Below are the code and all the weights of a small trained network. Each question names an input and a target symbol and asks about switching units off, where a switched-off unit gives its printed mean instead of its output.

import numpy as np


def w(rows, s, z=0):
    codes = np.array(rows[::2]) - 128.0
    scale = np.full(codes.shape[1], s)
    scale[-1] = z or s
    return codes * scale


def norm(h):
    return h / np.sqrt((h * h).mean(-1, keepdims=True) + 1e-5)


def f(y):
    return np.maximum(y, 0)


def softmax(a):
    e = np.exp(a - a.max(-1, keepdims=True))
    return e / e.sum(-1, keepdims=True)


def log_softmax(a):
    a = a - a.max(-1, keepdims=True)
    return a - np.log(np.exp(a).sum(-1, keepdims=True))


def net(x, mask):
    ids = ['ΔΘΛΞΦΩαγεζημστψ'.index(c) for c in x.split()]
    T = len(ids)
    res = E[ids] + P[:T]
    u = 0
    for l in range(2):
        r = norm(res)
        for j in range(2):
            rows = slice(4 * j, 4 * j + 4)
            q, k, v = (r @ M[l][rows].T for M in (Q, K, V))
            z = softmax(np.where(np.tri(T) > 0, q @ k.T / 4**0.5, -1e9)) @ v
            o = O[l][rows]
            res = res + np.where(mask[u + j], z, o[:, -1]) @ o[:, :-1]
        u += 2
        y = f(norm(res) @ A[l][:, :-1].T + A[l][:, -1])
        res = res + np.where(mask[u : u + 16], y, B[l][:, -1]) @ B[l][:, :-1]
        u += 16
    return log_softmax(norm(res)[-1] @ U[:, :-1].T + U[:, -1])


Q, K, V, O, A, B = {}, {}, {}, {}, {}, {}
E = w([
[119,139,150],'Δ',
[72,101,73],'Θ',
[114,139,149],'Λ',
[78,102,75],'Ξ',
[120,139,139],'Φ',
[113,79,169],'Ω',
[84,62,122],'α',
[103,144,115],'γ',
[142,192,192],'ε',
[106,140,136],'ζ',
[151,195,11],'η',
[97,137,138],'μ',
[192,203,177],'σ',
[40,167,229],'τ',
[78,31,179],'ψ',
],0.012)
P = w([
[142,62,167],'0',
[9,162,117],'1',
[4,159,126],'2',
[22,158,123],'3',
[38,159,125],'4',
[41,160,127],'5',
[49,159,130],'6',
[56,160,135],'7',
[62,160,128],'8',
[70,160,130],'9',
[68,161,135],'10',
[79,162,131],'11',
],0.0024)
Q[0] = w([
[129,95,82],'0.h1',
[199,200,154],'0.h1',
[63,231,178],'0.h1',
[138,154,191],'0.h1',
[127,121,80],'0.h2',
[43,106,213],'0.h2',
[137,71,233],'0.h2',
[93,8,236],'0.h2',
],0.011)
K[0] = w([
[135,81,92],'0.h1',
[199,144,199],'0.h1',
[126,232,156],'0.h1',
[113,181,177],'0.h1',
[106,154,94],'0.h2',
[120,48,112],'0.h2',
[85,74,203],'0.h2',
[7,56,166],'0.h2',
],0.013)
V[0] = w([
[125,154,114],'0.h1',
[139,4,189],'0.h1',
[144,116,86],'0.h1',
[128,151,111],'0.h1',
[120,162,125],'0.h2',
[148,110,130],'0.h2',
[173,140,128],'0.h2',
[51,70,131],'0.h2',
],0.0037)
O[0] = w([
[110,128,133,154],'0.h1',
[252,114,111,3],'0.h1',
[101,87,149,48],'0.h1',
[101,124,134,143],'0.h1',
[122,105,126,143],'0.h2',
[137,144,148,94],'0.h2',
[160,129,188,55],'0.h2',
[75,150,14,251],'0.h2',
],0.0038,0.0014)
A[0] = w([
[135,175,145,123],'0.n1',
[126,114,164,122],'0.n2',
[157,103,166,88],'0.n3',
[186,121,91,90],'0.n4',
[197,172,63,152],'0.n5',
[120,100,150,22],'0.n6',
[97,67,126,117],'0.n7',
[49,104,135,102],'0.n8',
[175,89,174,113],'0.n9',
[152,110,81,91],'0.n10',
[102,28,156,41],'0.n11',
[164,35,63,94],'0.n12',
[108,103,99,130],'0.n13',
[196,57,141,4],'0.n14',
[147,55,180,71],'0.n15',
[88,2,155,92],'0.n16',
],0.0083,0.0023)
B[0] = w([
[86,102,85,176],'0.n1',
[124,100,117,143],'0.n2',
[136,90,175,136],'0.n3',
[143,109,83,135],'0.n4',
[144,179,62,164],'0.n5',
[140,123,87,133],'0.n6',
[144,160,140,175],'0.n7',
[218,74,53,254],'0.n8',
[146,88,207,141],'0.n9',
[87,182,153,139],'0.n10',
[166,113,33,169],'0.n11',
[70,160,245,153],'0.n12',
[125,131,197,170],'0.n13',
[168,194,92,131],'0.n14',
[83,201,69,146],'0.n15',
[222,5,87,196],'0.n16',
],0.015,0.0046)
Q[1] = w([
[69,169,34],'1.h1',
[156,131,8],'1.h1',
[14,136,137],'1.h1',
[196,86,126],'1.h1',
[114,148,246],'1.h2',
[37,44,252],'1.h2',
[111,237,104],'1.h2',
[163,137,90],'1.h2',
],0.021)
K[1] = w([
[84,140,245],'1.h1',
[146,84,210],'1.h1',
[35,173,143],'1.h1',
[173,83,73],'1.h1',
[20,125,188],'1.h2',
[6,84,97],'1.h2',
[169,233,189],'1.h2',
[162,124,128],'1.h2',
],0.023)
V[1] = w([
[141,109,86],'1.h1',
[44,105,161],'1.h1',
[59,72,100],'1.h1',
[99,158,196],'1.h1',
[86,100,235],'1.h2',
[29,2,83],'1.h2',
[81,70,113],'1.h2',
[217,239,162],'1.h2',
],0.0076)
O[1] = w([
[84,140,86,171],'1.h1',
[158,172,209,61],'1.h1',
[95,189,144,125],'1.h1',
[197,120,210,52],'1.h1',
[142,212,73,3],'1.h2',
[1,158,84,107],'1.h2',
[70,148,104,112],'1.h2',
[242,95,172,153],'1.h2',
],0.0094,0.005)
A[1] = w([
[199,213,1,26],'1.n1',
[129,109,117,134],'1.n2',
[55,87,224,35],'1.n3',
[80,133,180,4],'1.n4',
[177,175,176,99],'1.n5',
[180,53,126,50],'1.n6',
[40,71,204,125],'1.n7',
[246,195,23,69],'1.n8',
[143,114,162,141],'1.n9',
[116,124,229,162],'1.n10',
[96,125,100,103],'1.n11',
[54,165,110,111],'1.n12',
[60,117,204,125],'1.n13',
[67,42,219,192],'1.n14',
[152,237,33,209],'1.n15',
[76,94,100,127],'1.n16',
],0.0097,0.0029)
B[1] = w([
[248,190,38,179],'1.n1',
[110,118,145,174],'1.n2',
[238,88,120,143],'1.n3',
[174,68,104,131],'1.n4',
[11,103,191,178],'1.n5',
[90,151,231,229],'1.n6',
[98,147,41,186],'1.n7',
[161,238,53,231],'1.n8',
[153,136,144,160],'1.n9',
[97,76,10,160],'1.n10',
[156,117,180,189],'1.n11',
[123,160,41,187],'1.n12',
[203,178,194,149],'1.n13',
[128,239,171,200],'1.n14',
[251,171,177,198],'1.n15',
[82,72,205,254],'1.n16',
],0.02,0.0045)
U = w([
[98,97,121,183],'Δ',
[130,123,72,107],'Θ',
[89,131,83,127],'Λ',
[115,180,146,150],'Ξ',
[143,132,76,199],'Φ',
[227,66,53,10],'Ω',
[130,9,207,118],'α',
[92,163,93,97],'γ',
[55,135,237,149],'ε',
[93,154,102,157],'ζ',
[185,186,56,130],'η',
[103,193,186,119],'μ',
[220,86,223,195],'σ',
[84,248,91,2],'τ',
[160,29,90,143],'ψ',
],0.016,0.0043)

Each question gives the input, a string of symbols that net reads in full, and the target symbol t.
The units are the heads (4 rows each of Q, K, V and O) and the neurons (one row each of A and B). Each row of codes is followed by its name. A weight is (code - 128) times the scale printed after its matrix; where a second scale follows, it is the last column's (O, A, B and U).
mask holds one flag per unit, layer by layer, with each layer's heads first. A switched-off unit (its flag False) gives its mean, the last column of its rows in O or B, instead of its output. The means were averaged over made-up inputs and are rounded, as every weight is.
A unit's drop is (log p(t) with every unit on - log p(t) with that unit switched off) / (log p(t) with every unit on - log p(t) with every unit switched off).
The circuit of an input: a set's keep is (log p(t) with only the set's units on - log p(t) with every unit switched off) / (log p(t) with every unit on - log p(t) with every unit switched off). Starting from the 12 units with the biggest drops (on a tie, the unit counted first), units are removed one at a time, each time the one whose removal leaves the highest keep (on an exact tie, the one counted first), for as long as the keep stays at least 0.8.
units of the circuit, in order: the units of the circuit, biggest drop first
k most important neurons of layer l: the k neurons of layer l with the biggest drops, biggest first
heads that matter: for each layer, one digit per head in row order, 1 if its drop is at least 0.15 and else 0, layers parted by /
drop of u: that unit's drop, to one decimal
input Ω Φ σ ζ, target Ω: 3 most important neurons of layer 0 -> [0.n8; 0.n9; 0.n12]
input γ η Φ τ, target τ: heads that matter -> 00 / 11
input ζ ζ γ σ, target σ: units of the circuit, in order -> [1.h2]
input Φ η Θ γ Λ, target σ: units of the circuit, in order -> [0.h1; 0.n14; 1.h2]
input μ σ ζ Δ Φ Δ ε ζ τ ψ Δ, target ψ: 3 most important neurons of layer 0 -> [0.n8; 0.n5; 0.n13]
input η γ Λ ζ τ Δ σ σ α, target α: heads that matter -> 00 / 00
input τ α σ σ μ, target τ: 2 most important neurons of layer 1 -> [1.n12; 1.n15]
input τ α σ Λ Θ Ξ Ξ Φ σ ζ Θ Λ, target τ: 4 most important neurons of layer 0 -> [0.n8; 0.n11; 0.n16; 0.n5]
input Φ τ Ξ Φ Λ Θ ζ μ Ω Ξ η Δ, target σ: units of the circuit, in order -> [0.h1; 0.n14; 1.h2]
input ζ Φ Φ σ ε Ω τ Ω Δ, target α: units of the circuit, in order -> [1.h2; 0.n8; 1.n8]
input ζ ε Φ σ Φ Λ Φ Ξ ζ γ Δ, target α: 3 most important neurons of layer 0 -> [0.n8; 0.n1; 0.n13]
input τ μ Λ, target τ: 2 most important neurons of layer 1 -> [1.n12; 1.n7]
input Ω Θ σ Δ Δ, target Ω: heads that matter -> 10 / 11
input μ η σ γ τ Ω γ Θ Λ, target ψ: heads that matter -> 11 / 11
input μ Φ Ξ Φ η ε, target ε: 3 most important neurons of layer 0 -> [0.n8; 0.n16; 0.n1]
input ε Δ σ, target σ: heads that matter -> 10 / 11
input ζ Φ Ξ Φ τ, target τ: 2 most important neurons of layer 0 -> [0.n16; 0.n5]
input ζ σ Φ μ, target α: 3 most important neurons of layer 0 -> [0.n8; 0.n1; 0.n5]
input μ α Ξ Λ, target ψ: 2 most important neurons of layer 0 -> [0.n8; 0.n1]
input μ σ τ ζ τ ε, target ε: 3 most important neurons of layer 0 -> [0.n12; 0.n16; 0.n13]
input Ω η Φ, target Ω: 2 most important neurons of layer 0 -> [0.n9; 0.n12]
input σ ε σ η ε Λ Φ Ω Θ ε ζ Δ, target ε: most important neuron of layer 0 -> [0.n11]
input Φ σ Δ Λ Φ ζ η α γ ζ, target σ: 3 most important neurons of layer 0 -> [0.n9; 0.n14; 0.n3]
input Φ Δ Φ σ Φ τ η Θ Ω α, target α: most important neuron of layer 0 -> [0.n12]
input σ Φ ζ Ω α Δ, target ε: drop of 0.n9 -> 0.3
input Φ σ ζ α Φ μ ζ, target σ: drop of 0.n3 -> 0.1
input τ Ω ε Θ Ω γ Ω Θ Θ ζ Δ ζ, target τ: drop of 1.n5 -> 0.1
input Φ σ Λ ζ α ψ η η γ, target σ: drop of 1.n14 -> 0.0
